Below are the code and all the weights of a small trained network. Each question names an input and a class and asks about switching units off, where a switched-off unit gives its printed mean instead of its output.

import numpy as np


def w(rows, s, z=0):
    codes = np.array(rows[::2]) - 128.0
    scale = np.full(codes.shape[1], s)
    scale[-1] = z or s
    return codes * scale


def f(y):
    return y / 2 * (1 + np.tanh(0.7978845608 * (y + 0.044715 * y**3)))


def log_softmax(a):
    a = a - a.max(-1, keepdims=True)
    return a - np.log(np.exp(a).sum(-1, keepdims=True))


def net(x, mask):
    res = np.array(x, float).reshape(1, 3) / 4 @ E
    y = f(res @ A[0][:, :-1].T + A[0][:, -1])
    res = res + np.where(mask, y, B[0][:, -1]) @ B[0][:, :-1]
    return log_softmax(res[-1] @ U[:, :-1].T + U[:, -1])


A, B = {}, {}
E = w([
[89,159,226,132,191,2,106,107,155,156,130,188],'x0',
[91,160,136,7,50,124,111,76,136,199,70,89],'x1',
[147,183,34,183,137,111,67,34,210,141,165,93],'x2',
],0.0089)
A[0] = w([
[190,73,58,113,88,220,138,147,99,124,142,44,230],'N0',
[164,113,111,170,183,141,140,149,120,80,186,183,187],'N1',
[95,173,206,110,143,70,123,125,151,167,152,200,54],'N2',
[145,160,81,152,153,141,70,32,210,134,165,119,52],'N3',
[71,175,191,132,163,63,112,85,146,131,134,220,251],'N4',
[173,135,59,116,83,179,160,152,83,117,157,97,43],'N5',
[101,62,150,74,136,131,183,201,82,130,128,150,254],'N6',
[191,196,44,172,135,116,69,45,164,184,177,111,180],'N7',
[75,105,158,131,98,127,166,194,100,117,85,159,74],'N8',
[147,102,152,247,148,116,129,205,111,103,147,168,73],'N9',
[211,123,39,106,103,220,133,159,125,134,147,100,86],'N10',
[64,193,149,35,2,134,92,102,121,191,58,100,136],'N11',
[71,164,123,35,102,142,117,99,125,166,93,101,23],'N12',
[148,74,69,142,35,196,188,145,120,88,101,117,41],'N13',
[143,168,81,169,104,115,82,84,198,172,186,82,74],'N14',
[112,121,110,117,82,178,146,106,112,82,163,105,37],'N15',
[84,139,149,53,76,115,125,61,144,178,76,92,77],'N16',
[184,96,134,191,191,104,138,134,137,68,197,181,48],'N17',
[114,107,161,104,139,136,138,193,100,117,94,150,61],'N18',
[86,94,183,76,106,153,218,175,60,139,139,187,55],'N19',
[140,86,201,88,114,142,175,189,41,134,83,132,112],'N20',
[114,184,95,166,138,132,79,69,166,120,136,119,52],'N21',
[141,62,215,111,107,157,167,150,62,162,115,190,73],'N22',
[160,107,92,203,175,161,163,163,120,80,166,152,64],'N23',
[68,139,191,127,206,66,128,104,162,154,157,170,45],'N24',
[136,157,181,136,171,51,90,128,159,145,120,155,49],'N25',
[130,157,150,87,178,45,103,152,150,136,132,190,56],'N26',
],0.0089,0.0084)
B[0] = w([
[65,108,172,136,147,145,75,84,81,177,115,83,253],'N0',
[79,131,109,132,110,109,155,180,182,160,141,104,199],'N1',
[164,94,147,64,132,161,85,111,93,146,109,114,172],'N2',
[187,176,107,121,166,127,173,89,131,70,143,167,182],'N3',
[72,113,184,156,120,175,73,107,68,172,117,68,233],'N4',
[214,93,140,53,116,135,81,107,71,144,110,132,166],'N5',
[67,176,152,180,173,108,139,91,148,106,150,112,228],'N6',
[117,173,169,181,176,152,170,92,157,80,116,128,230],'N7',
[181,143,114,135,153,126,136,98,146,94,127,161,160],'N8',
[120,84,74,90,69,122,149,172,194,145,134,153,183],'N9',
[139,89,174,98,139,146,89,107,84,168,111,117,196],'N10',
[73,100,87,118,98,92,153,183,208,159,154,170,231],'N11',
[233,78,53,26,84,94,142,187,171,123,178,176,163],'N12',
[172,104,159,61,131,153,95,108,53,149,86,138,178],'N13',
[189,167,139,148,160,139,179,105,131,72,140,162,181],'N14',
[247,108,128,76,110,124,115,127,95,127,133,165,139],'N15',
[106,90,90,99,101,109,148,190,181,120,172,164,184],'N16',
[133,89,63,74,89,107,155,170,162,141,167,184,178],'N17',
[175,150,114,122,160,162,146,127,135,108,133,151,152],'N18',
[204,168,117,154,162,149,164,108,128,72,131,179,182],'N19',
[167,178,134,171,170,146,165,95,148,91,131,149,198],'N20',
[196,140,123,109,137,162,155,106,136,77,143,135,158],'N21',
[206,158,111,144,178,131,168,85,142,82,118,159,177],'N22',
[144,88,75,56,78,109,162,169,174,153,166,177,173],'N23',
[199,88,146,75,126,161,73,110,55,166,109,129,177],'N24',
[176,94,161,75,131,139,119,111,62,144,126,143,164],'N25',
[152,80,133,79,139,164,117,103,88,140,104,139,163],'N26',
],0.011,0.015)
U = w([
[151,181,129,144,158,133,164,88,131,50,130,140,120],'0',
[135,97,146,98,121,136,74,105,54,162,121,127,105],'1',
[121,99,88,98,80,122,157,203,179,138,142,145,100],'2',
[3,175,162,217,135,125,111,111,138,156,124,85,244],'3',
[129,142,119,143,107,98,137,138,116,105,98,104,102],'4',
[127,157,115,137,114,106,109,139,114,101,99,111,103],'5',
[149,134,115,139,96,101,126,141,101,108,87,115,106],'6',
],0.019,0.011)

Each question gives the input, the list of numbers given to net, and the class t.
The units are the neurons (one row each of A and B). Each row of codes is followed by its name. A weight is (code - 128) times the scale printed after its matrix; where a second scale follows, it is the last column's (A, B and U).
mask holds one flag per neuron, in row order. A switched-off neuron (its flag False) gives its mean, the last column of its row in B, instead of its output. The means were averaged over made-up inputs and are rounded, as every weight is.
A unit's drop is (log p(t) with every unit on - log p(t) with that unit switched off) / (log p(t) with every unit on - log p(t) with every unit switched off).
most important unit: the unit with the biggest drop
k most important neurons: the k neurons with the biggest drops, biggest first
drop when u is switched off: that unit's drop, to one decimal
input [-7,0,6], class 1: most important unit -> N0
input [-7,-7,2], class 1: 2 most important neurons -> N0, N10
input [-5,8,7], class 2: 4 most important neurons -> N11, N16, N12, N6
input [-3,8,-7], class 2: 3 most important neurons -> N11, N12, N16
input [2,4,-4], class 0: 2 most important neurons -> N0, N20
input [8,-7,2], class 1: 2 most important neurons -> N4, N24
input [4,-5,0], class 2: 3 most important neurons -> N0, N9, N17
input [-3,5,-4], class 2: 2 most important neurons -> N11, N7
input [0,7,7], class 0: 3 most important neurons -> N7, N14, N3
input [-4,-6,5], class 2: 2 most important neurons -> N23, N1
input [-7,6,7], class 0: 2 most important neurons -> N7, N14
input [-8,-8,-2], class 1: 3 most important neurons -> N0, N13, N10
input [2,3,-3], class 3: 2 most important neurons -> N3, N14
input [6,-6,-1], class 1: 4 most important neurons -> N4, N24, N11, N25
input [-2,3,-4], class 0: most important unit -> N4
input [-5,7,-1], class 2: drop when N11 is switched off -> 1.6
input [-8,-4,6], class 1: drop when N0 is switched off -> 0.4
input [2,3,3], class 3: drop when N19 is switched off -> 0.2
input [8,-6,3], class 1: drop when N5 is switched off -> 0.0
